Here is a tiny trained network, its code and every weight. The questions are about switching its units off for an input and a class, where a switched-off unit gives its printed mean instead of its output.

import numpy as np


def w(rows, s, z=0):
    codes = np.array(rows[::2]) - 128.0
    scale = np.full(codes.shape[1], s)
    scale[-1] = z or s
    return codes * scale


def f(y):
    return y / 2 * (1 + np.tanh(0.7978845608 * (y + 0.044715 * y**3)))


def log_softmax(a):
    a = a - a.max(-1, keepdims=True)
    return a - np.log(np.exp(a).sum(-1, keepdims=True))


def net(x, mask):
    res = np.array(x, float).reshape(1, 4) / 4 @ E
    y = f(res @ A[0][:, :-1].T + A[0][:, -1])
    res = res + np.where(mask, y, B[0][:, -1]) @ B[0][:, :-1]
    return log_softmax(res[-1] @ U[:, :-1].T + U[:, -1])


A, B = {}, {}
E = w([
[161,152,106,90,128,117,77,165,123,118,7],'x0',
[112,113,146,130,104,130,112,113,111,125,120],'x1',
[126,109,75,28,122,162,202,120,80,112,142],'x2',
[70,153,102,141,83,135,133,191,130,166,153],'x3',
],0.019)
A[0] = w([
[92,109,168,170,107,102,130,171,158,216,162,136],'N1',
[98,203,139,168,143,116,106,114,73,149,169,131],'N2',
[143,129,92,121,102,115,104,109,145,115,151,121],'N3',
[190,91,94,2,160,152,124,81,63,84,73,93],'N4',
[104,101,72,46,120,206,177,157,36,131,175,174],'N5',
[108,118,158,153,123,150,119,129,157,124,198,137],'N6',
[99,115,88,56,115,191,184,134,59,122,156,3],'N7',
[192,64,200,117,206,121,127,46,165,96,127,126],'N8',
[142,64,135,163,143,161,172,69,110,98,227,35],'N9',
[127,165,117,100,123,131,73,207,129,135,48,65],'N10',
[104,110,136,142,147,128,162,69,118,109,207,228],'N11',
],0.0097,0.013)
B[0] = w([
[142,178,91,45,125,173,151,122,148,156,145,192],'N1',
[59,132,107,154,143,182,128,164,89,118,125,161],'N2',
[95,126,78,139,155,129,104,125,159,135,130,127],'N3',
[58,224,66,67,174,181,212,98,83,106,127,220],'N4',
[220,104,144,163,167,61,1,84,110,96,77,250],'N5',
[40,187,114,82,155,183,192,159,145,76,101,181],'N6',
[126,35,208,174,7,159,128,198,230,177,158,188],'N7',
[186,117,198,190,69,47,79,178,202,173,121,188],'N8',
[222,158,108,151,161,57,34,57,104,85,85,190],'N9',
[125,52,184,179,106,58,78,178,196,147,122,175],'N10',
[76,60,134,130,115,139,171,199,171,174,178,227],'N11',
],0.0094,0.024)
U = w([
[115,77,136,126,92,137,126,160,181,173,154,61],'0',
[173,138,130,128,182,66,74,87,105,82,78,250],'1',
[87,210,92,40,191,245,190,94,42,83,124,94],'2',
],0.012,0.0017)

Each question gives the input, the list of numbers given to net, and the class t.
The units are the neurons (one row each of A and B). Each row of codes is followed by its name. A weight is (code - 128) times the scale printed after its matrix; where a second scale follows, it is the last column's (A, B and U).
mask holds one flag per neuron, in row order. A switched-off neuron (its flag False) gives its mean, the last column of its row in B, instead of its output. The means were averaged over made-up inputs and are rounded, as every weight is.
A unit's drop is (log p(t) with every unit on - log p(t) with that unit switched off) / (log p(t) with every unit on - log p(t) with every unit switched off).
unit that matters most: the unit with the biggest drop
k most important neurons: the k neurons with the biggest drops, biggest first
drop of u: that unit's drop, to one decimal
input [4,2,8,8], class 1: unit that matters most : N5
input [-3,2,7,0], class 1: 2 most important neurons : [N5 N9]
input [-7,-3,2,-5], class 1: 2 most important neurons : [N9 N7]
input [-1,-1,-6,-2], class 0: 2 most important neurons : [N5 N9]
input [-7,5,-6,-7], class 0: 2 most important neurons : [N11 N5]
input [-8,-5,6,-4], class 1: 2 most important neurons : [N9 N5]
input [1,8,1,8], class 1: 3 most important neurons : [N11 N7 N4]
input [8,-8,6,-1], class 2: 2 most important neurons : [N4 N8]
input [8,6,2,0], class 2: 3 most important neurons : [N4 N5 N8]
input [0,-8,-5,-2], class 0: 4 most important neurons : [N5 N9 N4 N8]
input [2,6,1,8], class 1: 3 most important neurons : [N11 N7 N8]
input [-1,8,0,5], class 2: drop of N7 : 0.5
input [8,-2,2,-4], class 2: drop of N5 : 0.2
input [2,-5,2,2], class 1: unit that matters most : N11
input [1,1,6,-8], class 2: drop of N4 : 6.7
